Below is a small trained network, with its code and all its weights. Each question gives an input and a target symbol and asks what happens when units are switched off, that is, made to give their printed mean instead of their output.

import numpy as np


def w(rows, s, z=0):
    codes = np.array(rows[::2]) - 128.0
    scale = np.full(codes.shape[1], s)
    scale[-1] = z or s
    return codes * scale


def f(y):
    return np.maximum(y, 0)


def softmax(a):
    e = np.exp(a - a.max(-1, keepdims=True))
    return e / e.sum(-1, keepdims=True)


def log_softmax(a):
    a = a - a.max(-1, keepdims=True)
    return a - np.log(np.exp(a).sum(-1, keepdims=True))


def net(x, mask):
    ids = ['ΛΞΠΣγδεημτ'.index(c) for c in x.split()]
    T = len(ids)
    res = E[ids] + P[:T]
    q, k, v = (res @ M[0].T for M in (Q, K, V))
    z = softmax(np.where(np.tri(T) > 0, q @ k.T / 3**0.5, -1e9)) @ v
    res = res + np.where(mask[0], z, O[0][:, -1]) @ O[0][:, :-1]
    y = f(res @ A[0][:, :-1].T + A[0][:, -1])
    res = res + np.where(mask[1:9], y, B[0][:, -1]) @ B[0][:, :-1]
    return log_softmax(res[-1] @ U[:, :-1].T + U[:, -1])


Q, K, V, O, A, B = {}, {}, {}, {}, {}, {}
E = w([
[93,110,96],'Λ',
[142,114,150],'Ξ',
[69,95,86],'Π',
[143,74,177],'Σ',
[156,108,128],'γ',
[167,99,150],'δ',
[164,104,136],'ε',
[144,251,164],'η',
[152,127,70],'μ',
[91,32,149],'τ',
],0.026)
P = w([
[47,233,177],'0',
[65,193,170],'1',
[82,190,156],'2',
[78,143,154],'3',
[91,125,154],'4',
[108,107,145],'5',
[124,88,145],'6',
[135,71,139],'7',
[156,57,133],'8',
[177,37,132],'9',
[189,22,148],'10',
[213,1,141],'11',
],0.0098)
Q[0] = w([
[74,103,158],'h1',
[103,7,128],'h1',
[11,23,87],'h1',
],0.017)
K[0] = w([
[160,123,64],'h1',
[173,39,55],'h1',
[219,9,91],'h1',
],0.012)
V[0] = w([
[156,148,24],'h1',
[123,50,172],'h1',
[8,97,96],'h1',
],0.015)
O[0] = w([
[185,116,7,78],'h1',
[36,120,163,235],'h1',
[91,25,116,255],'h1',
],0.015,0.0071)
A[0] = w([
[6,159,52,89],'n1',
[110,141,71,78],'n2',
[93,156,81,199],'n3',
[190,195,126,2],'n4',
[208,161,165,61],'n5',
[158,69,152,137],'n6',
[184,64,191,138],'n7',
[118,72,86,97],'n8',
],0.013,0.0084)
B[0] = w([
[158,193,105,255],'n1',
[79,141,121,149],'n2',
[117,164,203,166],'n3',
[100,73,164,160],'n4',
[3,81,38,159],'n5',
[115,162,63,209],'n6',
[139,213,81,202],'n7',
[186,118,164,235],'n8',
],0.0075,0.018)
U = w([
[151,116,101,74],'Λ',
[196,123,172,201],'Ξ',
[149,26,103,174],'Π',
[151,130,157,116],'Σ',
[148,169,101,115],'γ',
[155,210,120,203],'δ',
[151,208,101,174],'ε',
[93,165,29,36],'η',
[148,235,2,155],'μ',
[84,98,110,2],'τ',
],0.0092,0.0072)

Each question gives the input, a string of symbols that net reads in full, and the target symbol t.
The units are the heads (3 rows each of Q, K, V and O) and the neurons (one row each of A and B). Each row of codes is followed by its name. A weight is (code - 128) times the scale printed after its matrix; where a second scale follows, it is the last column's (O, A, B and U).
mask holds one flag per unit, heads first, then neurons. A switched-off unit (its flag False) gives its mean, the last column of its rows in O or B, instead of its output. The means were averaged over made-up inputs and are rounded, as every weight is.
A unit's drop is (log p(t) with every unit on - log p(t) with that unit switched off) / (log p(t) with every unit on - log p(t) with every unit switched off).
The circuit of an input: a set's keep is (log p(t) with only the set's units on - log p(t) with every unit switched off) / (log p(t) with every unit on - log p(t) with every unit switched off). Starting from all 9 units, units are removed one at a time, each time the one whose removal leaves the highest keep (on an exact tie, the one counted first), for as long as the keep stays at least 0.8.
circuit, biggest first: the units of the circuit, biggest drop first
k most important neurons: the k neurons with the biggest drops, biggest first
drop of u: that unit's drop, to one decimal
input δ μ μ, target δ: circuit, biggest first -> (h1, n6)
input μ ε δ, target μ: 2 most important neurons -> (n8, n5)
input Π Π Ξ Π Π Π δ μ, target Π: circuit, biggest first -> (n7, n1)
input η Π μ, target η: 4 most important neurons -> (n5, n4, n1, n8)
input η Π η Π γ δ Π Π, target δ: most important neuron -> (n1)
input Π Π δ Π μ Ξ, target Π: 2 most important neurons -> (n1, n3)
input Λ μ μ Ξ Π Π, target Π: 2 most important neurons -> (n7, n8)
input η τ Π Λ δ, target Π: 2 most important neurons -> (n1, n3)
input Π Π μ Λ Π Π δ, target Π: 2 most important neurons -> (n1, n8)
input Π γ δ Λ, target δ: drop of h1 -> 0.6
input μ μ δ ε μ Π Λ Λ Σ δ Π Π, target δ: drop of n5 -> 0.1
input δ ε τ ε Σ Ξ η μ Ξ τ Λ, target τ: drop of h1 -> 1.2
input δ Ξ μ, target δ: drop of n7 -> -0.1
input ε μ Π μ Π Σ, target μ: most important neuron -> (n7)
